[ 20  15  23 -20  32  13 -30  44 -41   0 -14   9  14   0 -16  -3   3 -15
  -6  14  38   8  -7   5  12 -38  26  19  -2  17 -33  20]
z_511
[ 25   3 -13  11   4  39   3  37 -67 -17  -6  26  20 -31 -34  17  -2 -14
   8  -3  -8 -34 -37  57  -7   7 -25  -7  11  -9  -5 -15]
z_741
[ -3  43  14   7  38  37  12  10  21 -60 -11 -12  69 -54 -44 -29  -5 -47
   5  23  34  14 -15 -16 -26  32  58  58  -7  -7  92  12]
z_661
[ 28  18  13 -29  -8  22   7  26  10 -11  -1  -5 -19   3 -29  -8  -4 -77
 -10 -43 -21  -9 -11 -19  -2  23   8 -23   2 -33  19   8]
z_848
[ 12  13 -14  11  10  36  -7  27 -76 -21 -11  14   1 -16 -26  -1  -7 -22
  17   3   0 -25 -37  44 -15  21   4 -10   9 -15 -13 -10]
z_511
[ 39  27 -23 -28  -4 -27  23  49 -45  27  -2   5 -49  34  -6  17 -14 -22
 -94   7 -46  25 -17  26  18 -27 -29  27  24 -22 -12  35]
z_709
[ 15   5  25 -34  14  24 -17  38 -17  -8  -9   5  35 -18 -21  -2  11 -23
  -8  14  39 -10   1  -2  18 -45   4  23 -15   6  -7  14]
z_848
[ 43  35 -29 -32 -36   1  33  37 -68  10 -16   2 -20  14 -39 -11  -5 -31
 -55  -8 -31  -3 -30 -11  -9  19 -28   5  51 -32  10  12]
z_511
[-21 -15  15 -20   2  -3  18 -48   3  13  -4 -12  -8  14  40  -6  -2  -1
 -28 -28   6 -23   9 -14  10   5  13  25  17   1  61  16]
z_661
[ 32  -6  14  18  27  42  -8 -12   1 -71 -11  31 -12  -1  49 -17 -20 -73
  12 -16 -43 -23   8  26  -3  13  27 -16   9 -12  74 -15]
z_661
[-27  23 -41   2 -15  29  -4  21 -58  12   5  23 -23  12 -21   2 -20   1
  -7 -20   7   3 -31  22 -32  18  40  -8   2 -13 -47   9]
z_511
[ 19  20   1  15  16  29  -4  30 -41 -21  -8  25  18 -21 -25   1  -4 -35
  16  -9 -11 -32 -39  61 -24   4 -15 -18  -2 -13  -6 -20]
z_242
[ 47  31   4 -18  -6  54  23  57   7   4 -24  -6  57 -41 -44 -81  43 -51
  21  10   8 -21 -31  -7 -35  31 -66  32  25  -7  84  37]
z_741
[  86   34   35  -20   45   43  -23   80    8  -66  -26   27   68 -105
  -69    3   19  -68   30   -1   17   -2  -22  -10    0   21   -9   -3
   12   -7   29  -27]
z_197
[ 27  -3 -17  22  -3  43  -7  27 -53 -19 -11  29  23 -33 -13  15   1 -13
  17  -1 -11 -41 -34  54  -8  19 -23 -15   8 -10   4 -13]
z_741
[ 34  21   8   7  -7   4 -14  14   3 -31  10   8 -39 -42  -7   0 -28 -56
   1 -64 -10  -6   0  16 -15  32  23  10   0 -36  23 -37]
z_672
[ 25   0  18  -5  27 -14 -12  45   9  -3  -6   6  29  -5  -5 -14  18 -14
   9  18  43   3   9   0  10 -35 -10  24 -24  20 -24  21]
z_672
[ 17   4  10   0   1  34   4  18  12 -24   6 -14 -17   8  -6 -47 -11 -98
   6 -14 -21 -11  -9   3  -1  19   0  16  -7 -29  65   5]
z_848
[ 33  11  -7   4   4  29  -1  34 -52 -27  -7  46   9 -30 -28  21   7 -26
   9 -12  -8 -31 -40  39 -15   1 -26 -16   2 -21 -11 -24]
z_197
[  13    1   42   -9   16   39  -23   -2   19  -30    2  -31  -12  -16
  -11  -40  -33 -114   23    1   -9  -23    0   -6   21   12   24   24
    1  -33   78   -2]
z_848
[ 14  -5  23  19  30  -4  24 -23   0 -50  26 -28 -20  22  -4 -54 -20 -52
  36  11   0  -9  -3 -13 -13  31  26  -3 -14 -21  11   3]
z_672
[ 83   7  50 -13  19  34 -56  -9  39   1 -34  13 -46 -30  41 -18   1 -81
  38 -83   7 -35  12  -3  -9  16  42 -19   6 -34  29 -17]
z_672
[  7  40  -1 -30 -28 -20  29   5 -17  37   8 -17 -32  41   3  -9 -10 -20
 -49  -2 -29 -11 -24  16 -16  -4 -26  15   8 -20  26  40]
z_242
[ -4 -21  24 -10  -3   0  11 -36  -8  26   8 -17   3  18  22 -23   7   9
 -12 -15  13 -23   1 -10  11  -1  -9  28  17   7  47  17]
z_741
[-21  -8  13 -26 -17   7  25 -23  13  14  13 -23  -5  15  -1 -25  13 -17
 -14 -33   9 -16   7 -25   5   5 -10  23   3 -13  57   7]
z_848
[  0 -13  24 -15  -4  -9  16 -33   4   9  15   4  -3  22  24 -14  16  -4
 -13 -24   8 -14  -6 -19   4 -11 -14  17   9  -2  38  13]
z_197
[  1  -9  25 -28  -3 -13  13 -32  -4  23  13   4  -9  18  18 -15   7  -9
 -24 -36  13 -11  -8 -23   5 -14  -1  23  14  -2  29  13]
z_197
[ -3 -12  21 -17  -3  -7  13 -33  -7  13  10  10  -2  20  22 -16  14  -6
 -11 -23  14 -20  -7 -20   1  -9  -9  18   7  -1  36  10]
z_197
[ 56   4 -21   0  10   0 -13  54 -19  13 -38  10  44 -37 -22  15  17  18
   8  41 -17 -24 -34  42   2  -1 -83   1   4  -4 -19 -12]
z_197
[ -9  17   9  -5  39  42  43 -29  25 -58   2 -21  11 -26  -1 -95   8   7
  59   3 -14 -15  10 -17 -62  68  -2   0   4  -7  90 -19]
z_661
[ 14   6 -11  14  11  31   8  21 -45 -37 -12  18   9 -37 -18  39  -6 -22
 -14 -10 -14 -32 -32  59  -2   9 -10  -4   6 -19   9 -17]
z_661
[  5 -15  19 -19  -3 -14  21 -30  -1  16  14  -3 -12  26  23 -16  15  -8
 -20 -25   8 -13  -9 -22   7  -4 -16  21  10  -2  36  14]
z_197
[ 26  22 -55 -28 -39 -23  26  44 -60  37 -28  16 -10  53 -18 -33  -3   2
 -54  24 -34  12  -8 -23 -12  -6 -42   8  41  -5 -18  14]
z_511
[ 16  15  27 -12  42   1 -30  45 -31  -2 -12  18  26 -15  -1  -5  11 -11
 -28  29  41  10  -3  10  17 -44  13  39 -15  16 -20  29]
z_709
[ 15  10  30 -19  41   0 -29  42 -30   5 -10  21  16 -10   4   6  14 -13
 -31  14  32   6  -2  17  23 -47   7  30 -10  17 -17  32]
z_709
[-16   2  35 -15  14 -16   7 -31 -13  12   3   1  -1  15  19 -28  12  -9
 -28 -17   8 -12   9 -11   7 -14   0  36  14  -3  61  18]
z_709
[ 14  31   5   2 -23  76  -1  24  38 -67  30  -7  18 -73   2  48  -9 -41
  18   4  24   4  -8  10  12  40  49  26   5 -14  99  50]
z_741
[-16  -8  19 -34 -14  19  17 -25  16  15   6 -19   0  11   5 -31  10 -25
  -2 -32  10 -23   7 -23   4   0  -3  19   8 -14  63  15]
z_848
[ -2  30   2 -18   9 -49  -5  17 -57  12  -5  12 -31   4  -9   9  -8  34
 -55  17 -14   4  11 -10  -4  12  -9  13 -10  -6 -19 -18]
z_709
[ -3 -12  28 -16   3  -8  15 -40  -6   9  14   2 -12  21  25 -23  12 -13
  -5 -27  10 -23  -8 -18  -2   0  -5  15   5  -3  42  10]
z_197
[ 48   6  24 -20  25  -4 -13  44   2  -3 -11  12  23  -8  -3  -2  12 -32
  -8  -6  44   7   5   3  16 -52  13  28  -7  13 -22  26]
z_672
[ 59  54 -39 -30  13  68   2  90 -15 -24 -20  19 -17 -42 -51 -19  -5 -36
  26 -24 -33  19 -27  21 -45  54   7 -42  27 -22 -14   3]
z_511
[-10  21 -44  22 -48  39 -19  13 -19  15  10  33  -6 -16 -11  29 -29  -3
 -28 -47   4   5 -39  19 -30  25  52  -6   1 -25 -47   8]
z_741
[ 24  37  42 -26  26  34 -10  21 -17 -58  -4   0  50 -47 -50 -45 -10 -12
  43   4  -4  -5  -4 -18 -27  14  10 -38  30  -8  -9  -6]
z_511
[-10  14  50   7  -8  66 -55 -20  57 -59  16  15  45 -69  37 -42 -45 -71
  50   0  -5 -22  19  15   0   1  33   6  25 -10  95  -3]
z_242
[ 40 -10  28   3  21  29  -6 -25  -8 -17 -13 -12 -16  14  41 -81 -15 -62
  41   5 -31 -38   4   5  -9  28  -7  15  17  -7  97  -5]
z_741
[ 12  17 -19   5  10   2  56  88   7 -64  32 -45 -10 -65 -58 -33  30 -38
  76  -6  12 -16 -15  26 -24  89 -89  13 -32  -3  47 -11]
z_672
[ 12  57 -20 -19 -13  -1  11  73  47  28  11  16 -37  -7 -51  65   5   9
 -88 -35 -38  67   2  22   0 -26 -16  11  15 -28 -10  29]
z_709
[ 38   2  27 -22  30  11 -27  39 -30  -5 -17  44  39 -17 -10  21  22  -9
  -5  12  37 -10 -13   8  16 -56  -5  10  -8  18 -31   7]
z_197
[ 53   0 -24   5 -20 -75  -3  -1  37  15 -53  -1  74  40  -7  -4  -1   1
   8 -18 -13  10 -13 -46  -2 -22 -19  16  20   5 -15 -22]
z_197
[ 16  16  22  -7  37  -4  -2  41 -23   0   4   3  17  18 -14   5  10 -13
 -16  25  38   6 -20  23   7 -48  10  22 -27  22 -38  23]
z_242
[ 44  11  27 -25  30  14  -1   9  12  -9   7 -12 -64 -19   1 -34  -9 -33
  18 -27  -6  -6  19  -8 -11  29   9  -7   1 -24  12 -17]
z_672
[ 57  28  21 -55  12  18  13  11 -36 -19   8  -7 -49 -14   5 -30 -38 -77
   1 -37 -17 -20 -14  16 -11  16  35  -2  21 -29  21  29]
z_672
[ 31   5 -12  12   3  20  -2  30 -55 -30  -7  38  19 -31 -26  22   0 -22
  10  -1 -14 -31 -44  46 -10   4 -30 -14   2 -19 -15 -26]
z_197
[ 14  61 -55 -41 -31  19  13  69 -69   6 -11  14 -27   9 -17 -13 -19 -35
 -37  45  -6  14 -21 -10 -22  39  21  25   9 -10  22  54]
z_511
[ 32  41 -50 -37 -24   3  12  63 -78  16 -32  21 -13  -1 -43  -5  -3   5
 -29  18 -10   1 -14 -14 -20  23 -16   3  30 -11 -19  -7]
z_511
[ 33  19 -82  18 -60 -14  63  21  48  -9 -13 -22  29  40 -28  16   3 -13
  16  27 -42  12 -39 -10 -17  21 -56  10  29 -34  39  29]
z_197
---
[ 20   1 -10  37 -10 -20 -36 -15 -22   7  23 -47 -30 -28  53   8  48 -13
  -8  -9   5 -14 -37  36  21   4  11  30 -18 -10  32 -17]
z_861
[ 45  -8 -44 -11   1 -20 -51  20 -58 -22   5 -19  18  19  66  13  39  21
  12 -30  36  14  -3   0 -52  41   3  14  26  23  33  -3]
z_134
[ -6  -7  21  46 -23   7   2 -41 -10  29  14  -2 -15  27  85  60  -7  -3
 -42 -31  15 -28  -5  15   6  50  82 -25  10  13 -18  66]
z_134
[  1 -22  26  -5  17 -32  -8  -5  13 -37 -36 -10  14 -18 -26  -6 -66 -34
 -15  49  19  50  69  -6  19 -20   1  -7  33  15  43 -21]
z_764
[ 83 -37 -13 -16   5  -6 -26  -4   1 -23  -2 -16   4   6  30  22  21   7
  34 -45  -1  -1  39  -2  -7  28  13  -5  41  -1   5   8]
z_764
[ 10   7  28   0 -31 -24 -29 -31  10  -2  17 -23 -20   5  20  -8  18 -14
  -2  -9 -14 -12  -2  13 -14  34 -13  34   7 -16 -37   4]
z_997
[-56 -14 -55   9   6 -28  30  -3  -2   2   4  10  25 -46  43  -6   0  36
 -22  10   6 -12  31  -4  25  -8  15 -24  23   5  46  -5]
z_764
[-47 -26  42  -2 -16  32 -20 -19 -56   6  11  29  -2  37 -34 -55 -29  -6
  11   5  22   5 -16  35   3  20 -21  14 -11 -52  33  31]
z_909
[-13  20   1 -19 -10 -25  24  -7 -18 -15  15 -32 -16  13   4   7   4  28
   9  24 -28  17 -10   9  15 -13   5  23   0  32  -5   5]
z_997
[ 30   6 -44   2   6 -24 -74  11  25  -2 -42 -33  18 -12  31   8  43  -6
 -39 -29  27   5 -36 -17 -10  22   3 -13  -1  -4 -20 -31]
z_134
[ -9  11  27  -7 -21 -14   3 -55  -7   8   9 -17 -39 -23  58  -6  16   2
  -9   6 -15   9 -21   6  31  -1   3  18  19   8  14  22]
z_134
[ 28 -21  11  42 -27  28 -22 -18  41  22 -11 -14 -16 -20  37   7  27  -6
 -15 -32  -5 -20 -65  -3  68 -13  13  -2  -3   3  -2   3]
z_942
[  1  27  34  -8  -8  -7  17 -55  -3 -14   2 -32 -44   8  18  33 -28  26
 -14  45 -26  20  -9   7   7 -35   8  23   3  19 -17  18]
z_909
[ 50  12  48 -15  -2  17   2  16  -3   5  29   2   2  18 -14  -4  21 -22
  41 -30   4 -28  -3   9 -36  23  -6  21  -3  10 -23  16]
z_942
[-10  -8   9   3 -20  -2  -6 -23 -13 -14  13 -27 -19   5  19  19   6   1
   1  32 -28   7  -4 -12  10  15 -15  17  -9  20  -7   0]
z_942
[ 93   4  23 -20  -4  -5 -49  15  29 -25 -17 -29  -3 -16  40  43   8   0
  -5   8  10  22  -4 -23 -11 -34  -6  17  18  14   7 -11]
z_267
[ 27   4 -62 -46  39 -20 -46 101 -27 -40 -56 -11  59   1  12  -1  24 -51
   1 -29  23 -21  50 -17 -76  19  26   0  21 -16  25  -9]
z_764
[ 66  27  14 -15 -11 -29 -35   2 -17 -18  -7 -85 -15 -40  51  60  24 -18
  14 -49  41 -49 -58  15 -24  -5  44  -9 -19 -29 -59 -11]
z_537
[ 44  -1  17   1 -12 -29  53 -40 -61 -29  61   5 -42  11  -7  14 -35  10
   6 -14  21   8 -18  25  24  43  91  36  49  28  -8  50]
z_537
[ 34  -4  -5  13  -1 -11   8 -31  -4 -13  19 -12 -44  19 -16  14  17  23
   7  20 -31  34 -15 -33  42  21   8  19  17  21 -16  -3]
z_267
[ 28 -19 -21   7 -38  12  43 -10  36   7 -21  -7  11 -11  81  27  20  39
  23 -22  47  -8  -3  -3 -29  19  11  23  12  48 -12  29]
z_909
[ -5  -9  29  21 -27  22  25 -51  33  22  26  22 -37  16  35   1   5  19
   5  14 -59   7  -7   6  22 -12   9  30  23   1  14  52]
z_267
[ 71  23  16  13 -21  23 -27   4  27  23  -3 -27  -9 -23  68  19  27  21
  39 -36  19   5 -63  -4  13 -76 -17   3  -2  22  44 -15]
z_942
[-21  20 -67  15  -1 -35   6   7  24  16  -8 -34  32  -2  74  38  45  35
 -34 -35  24  13  12  -2 -19   2  33  -6   2  16 -22 -49]
z_997
[ 33 -32  33  -5 -19  10   1 -38 -30  -7  21 -27 -30  19  11  24  -4   6
  22  13  -3  24   6  14  26  29 -25  20  -2  12   9   9]
z_942
[ 32  35 -43 -36  18 -34  11  43 -26   2  -6 -27  25 -29  81  40  29  -2
 -29 -46  51 -25   2  38 -34  -7  62  12  -9   4  12   8]
z_861
[ 12  23 -21  13 -20  -9   6 -33   4  22   6  -7 -18  -3  47  -2  20   2
  29 -27  -6  -3   5  30   8 -10  31   5  28  13  -8  41]
z_537
[ -3  -2  27  -2 -25  -9  22 -68  20  12  10   4 -32 -35  29 -22  -3  10
  20 -14  -2  15  -8  -4   9 -12 -13  16  40  -3  36   6]
z_134
[ 29  -1 -10   3   6   5  17  15  14 -15 -50 -52   6 -37 -61  18  -8 -26
  34 -10  26 -25  -5  18   6  -3   3   4  -3  -5 -21 -15]
z_909
[ 50  -5 -25 -22  16   5 -15  18 -69  -6  10 -31 -15   2  15  44  13   6
   6 -30  29  -6   0  34  11   7  13  -8   5 -29  19   4]
z_537
[-38  25  12   6  21 -22 -23  27 -14 -24   4 -28 -16  36 -39  28 -10 -22
 -39  51 -30 -11  22 -25 -81   4 -24  19 -20 -16   3 -48]
z_997
[-10  37   0  15   2  -2 -45   3  74  37 -15  29  18 -16  -6 -63  53  -9
 -19 -45  23  11 -50 -55   2 -18 -13 -26  -1  -7 -19 -50]
z_134
[ 10  25  19 -36 -14 -28   9 -28 -10 -18  19 -27 -18  -4  42  11  -2  26
  -4  14 -36  19   7  23  12 -41   7  34  28  22   5  12]
z_997
[ -7  26 -13 -19  -8   4  -6  36   0  18  30  25  35 -19  36   3  31   6
  21 -12  19 -12  30  -9 -64  -1  -8  10   7 -18  30   6]
z_267
[ 57  32 -35 -20  17 -14  -7  41   8   8  -5 -10  23 -28  -7   5  30   7
   4 -36  40  27 -18  -6  26  -3   5   8   4 -10 -13 -31]
z_267
[ 33 -13   5  32 -14  -1  17 -12  -5   3   4   7  -8 -10   8   5 -21   5
  16 -16  27  27  -1  -6  48   5  13   7  28   8  11   8]
z_267
[ 23   6  19 -14  11 -25  14 -27 -33 -21  36 -23 -21 -15   5   8  -5  25
 -10  27  -7  27  -7  26  23   3 -14  28  22  30  16  -5]
z_134
[ 92 -32 -33   4   4   3  43  -2   9   5   8   9   5  -4  -2  17  20  33
  33 -67  46 -27  -2  12  -8  43  23  12  44  35  15  11]
z_942
[-32 -11   6 -10  -7  -3  26  -7 -13  42  25  40  -5  45 -71 -53  12 -20
  39 -16  32 -33   0  24  -6 114  63 -11 -12 -26  18  79]
z_764
[ -4  23  -6 -32   0 -25  23 -34 -21  -5  30 -18 -13  -2  28   9  29  25
   9   7 -22  -3  13   2 -18  14  -3  23   9  23 -15   2]
z_942
[ 75  44 -31  20 -21 -22 -14  18  35 -11   4  -9  19 -22  24  18  -6  23
  -8 -33  47  -2 -50  -4 -28  18  17  33   5  32 -73   3]
z_909
[ -2  -6  30  41 -45 -10   0 -47  29   9   4 -21 -47 -10  10  -3 -12  -6
   5  11 -15  -5 -29   1  23   2 -15  29   9  -2   9   5]
z_997
[  1  28  14 -27   0 -18  30 -18  -2  -4  45 -12 -29  -9  13  16   2  14
  24  22 -39  14  20  -1 -10   0   0  22   5  -4  11  11]
z_764
[ 19  -7   2  31 -18   3  -2 -14  -7   4  13 -34 -43 -20  34   9  43 -13
   9   5  -7 -17 -42  18  31  -2  20  26   6   8  16   7]
z_537
[ 44  -1 -26 -27  36 -47 -24  26 -34 -51 -44 -37   2  20 -59 -20 -14  -7
 -13  16   6  37   7  17  12 -17   6  30  40  26  30 -35]
z_997
[103 -14   4   0  13  17 -27  51 -72  11  26 -24   9  17  36  45  38 -25
  15 -51  73 -28  14  61 -25  80 -13  31  -5  -9  13   8]
z_942
[ 46   8  35  29  -7  37  31 -34  98  43  55   4 -48   8  13  38  35  12
  26 -34 -69 -18  -3  -5 -25   2 -14  21  -1 -35 -16  -1]
z_764
[ 57  16  11  18 -26  -4  16 -42   6   0  35 -14 -26  -8  23  25  -7  40
  18  20  11  16  -9  30  19   8   4  38  20  52 -11  35]
z_909
[-30  -8 -12  11  16  -8 -27  12  25 -18 -37  16  32 -19 -10 -29 -17 -16
 -38   0  -6 -20  14  -9   2 -61  18 -33  31   4   1 -11]
z_537
[-22  25   7 -30 -14 -23  46 -32 -17  -1  22 -22 -28  30  -9  12 -16  44
  23  22 -29  28   5   6  11  -6  -1  12  -5  24 -15  18]
z_997
[  8  15  13  -3 -21 -21  21 -36  26   4  12  -6 -16   8  18 -14   4  18
  18  -9 -19  22  11  10  -2 -17   0  31  32  21   0   2]
z_997
[ 37  22 -34 -36  30  -8  26  50 -51  14  13   4   4 -44  -9  26  48 -22
  23 -42  86 -20  54 -24 -54  57  -6  -3  25 -13  63 -37]
z_134
[-29  25  32  -7 -35 -13  40 -62  -8   6  40   6 -33   4  29  22 -38  20
  14   5 -34  17   1 -15  -1   4  23  16   8 -23 -31  41]
z_267
[  5   3 -16  26  22   4   3  -8 -27   2 -10 -37 -34  11   0  20  18 -10
  -7   4 -24  -3  -7  30  51 -26  32 -10  10  10   6   3]
z_537
[ -5  -4 -11  36  -1  12 -16 -15   7  12   7 -20 -40  25 -20  -2  43   2
  -5  -5 -55  -8 -29   3  38 -12  14  13  12  -5  29 -11]
z_997
[  7   2  -3   0 -10   1  -8  -7  -5   4  -3 -16 -10  -3 -21  20  -2 -19
  -2 -16   7 -24 -19  -8  -1  31  19  -3  -8 -21  -8   6]
z_942
[  3  40  23   0  -8 -18 -10 -31 -20   7  70  -5 -42 -25  -3  10  18  24
  -8  44 -20   2 -21  -8  12  10 -18  11   2  22  23   6]
z_134
[ -5  20 -29 -32 -25 -24 -12  17  -2 -35 -12 -31  20 -36   8  11 -14   6
  30  -9  -5  -7 -40 -27 -45  -7   6   5   0   4  -6   8]
z_134
[-35  32  42   5 -25 -35  12 -91  -8 -17  19 -14 -41   3  28  10 -58  39
 -35  36  -2  24 -36  -7  -8 -26  30  20   7  -1 -24  10]
z_909
[ 59  66   4 -13 -20 -39 -13 -23  -3 -15  22 -52 -13 -69  45  36   9   1
  13 -12  49  27 -25   4 -15 -30  31  46  22   3   1 -38]
z_909
[  5  18  40   6  17  10   7  59   7   0  45   2  22 -19 -34 -11   6 -41
  19  -3 -10 -18  24  11 -12  19 -39  15 -25 -27 -29 -22]
z_764
